Here is a tiny trained network, its code and every weight. The questions are about switching its units off for an input and a class, where a switched-off unit gives its printed mean instead of its output.

import numpy as np


def w(rows, s, z=0):
    codes = np.array(rows[::2]) - 128.0
    scale = np.full(codes.shape[1], s)
    scale[-1] = z or s
    return codes * scale


def f(y):
    return np.maximum(y, 0)


def log_softmax(a):
    a = a - a.max(-1, keepdims=True)
    return a - np.log(np.exp(a).sum(-1, keepdims=True))


def net(x, mask):
    res = np.array(x, float).reshape(1, 8) / 4 @ E
    y = f(res @ A[0][:, :-1].T + A[0][:, -1])
    res = res + np.where(mask, y, B[0][:, -1]) @ B[0][:, :-1]
    return log_softmax(res[-1] @ U[:, :-1].T + U[:, -1])


A, B = {}, {}
E = w([
[126,126,138,120,127,130,120],'x0',
[123,118,137,124,129,117,106],'x1',
[131,133,128,133,127,131,133],'x2',
[129,133,120,126,128,134,140],'x3',
[128,130,122,126,130,129,129],'x4',
[252,62,107,79,116,136,112],'x5',
[132,137,123,132,126,130,135],'x6',
[105,106,105,81,1,66,171],'x7',
],0.013)
A[0] = w([
[77,123,124,151,151,99,121,204],'n1',
[100,105,120,125,6,92,153,45],'n2',
[100,175,143,132,98,156,115,131],'n3',
[129,127,133,119,120,113,141,99],'n4',
[130,80,174,160,111,144,155,129],'n5',
[127,127,150,172,238,127,132,2],'n6',
[6,170,128,157,115,122,141,164],'n7',
[243,85,113,121,82,120,121,159],'n8',
],0.021,0.0038)
B[0] = w([
[169,118,131,164,123,132,238,176],'n1',
[156,211,40,159,246,211,2,250],'n2',
[157,74,144,82,160,140,181,164],'n3',
[223,114,203,112,146,175,66,144],'n4',
[76,101,90,52,139,162,145,136],'n5',
[138,182,52,132,153,164,23,208],'n6',
[105,64,208,99,35,53,186,243],'n7',
[74,87,208,126,47,64,237,251],'n8',
],0.0096,0.024)
U = w([
[120,2,199,135,76,59,209,251],'0',
[160,187,16,181,229,217,15,5],'1',
],0.0063,0.00013)

Each question gives the input, the list of numbers given to net, and the class t.
The units are the neurons (one row each of A and B). Each row of codes is followed by its name. A weight is (code - 128) times the scale printed after its matrix; where a second scale follows, it is the last column's (A, B and U).
mask holds one flag per neuron, in row order. A switched-off neuron (its flag False) gives its mean, the last column of its row in B, instead of its output. The means were averaged over made-up inputs and are rounded, as every weight is.
A unit's drop is (log p(t) with every unit on - log p(t) with that unit switched off) / (log p(t) with every unit on - log p(t) with every unit switched off).
most important unit: the unit with the biggest drop
k most important neurons: the k neurons with the biggest drops, biggest first
drop of u: that unit's drop, to one decimal
input [-5,-7,8,-3,-2,2,4,3], class 1: most important unit : n7
input [7,4,-2,-7,-5,-8,-6,-6], class 0: 2 most important neurons : [n7 n2]
input [0,7,7,2,8,8,6,-6], class 0: 2 most important neurons : [n8 n2]
input [-8,-3,5,-5,6,-7,8,-5], class 0: 2 most important neurons : [n7 n2]
input [6,-3,6,-8,2,6,3,-5], class 0: 2 most important neurons : [n2 n8]
input [-1,-2,3,6,0,8,-4,-7], class 0: 2 most important neurons : [n8 n2]
input [8,5,4,8,8,0,2,-2], class 1: 2 most important neurons : [n8 n7]
input [-7,0,8,-4,8,1,5,-2], class 1: 2 most important neurons : [n7 n8]
input [-3,2,-5,-1,-3,3,2,4], class 1: 2 most important neurons : [n2 n7]
input [7,6,-6,-1,-1,-4,-4,6], class 1: 2 most important neurons : [n2 n8]
input [5,-3,0,-3,-4,4,0,6], class 1: 2 most important neurons : [n2 n7]
input [3,-5,8,-2,6,8,7,-5], class 0: drop of n8 : 1.1
input [4,5,-1,5,5,0,5,7], class 1: drop of n2 : 0.7
input [8,-6,-7,-7,3,-2,4,5], class 1: drop of n2 : 0.7
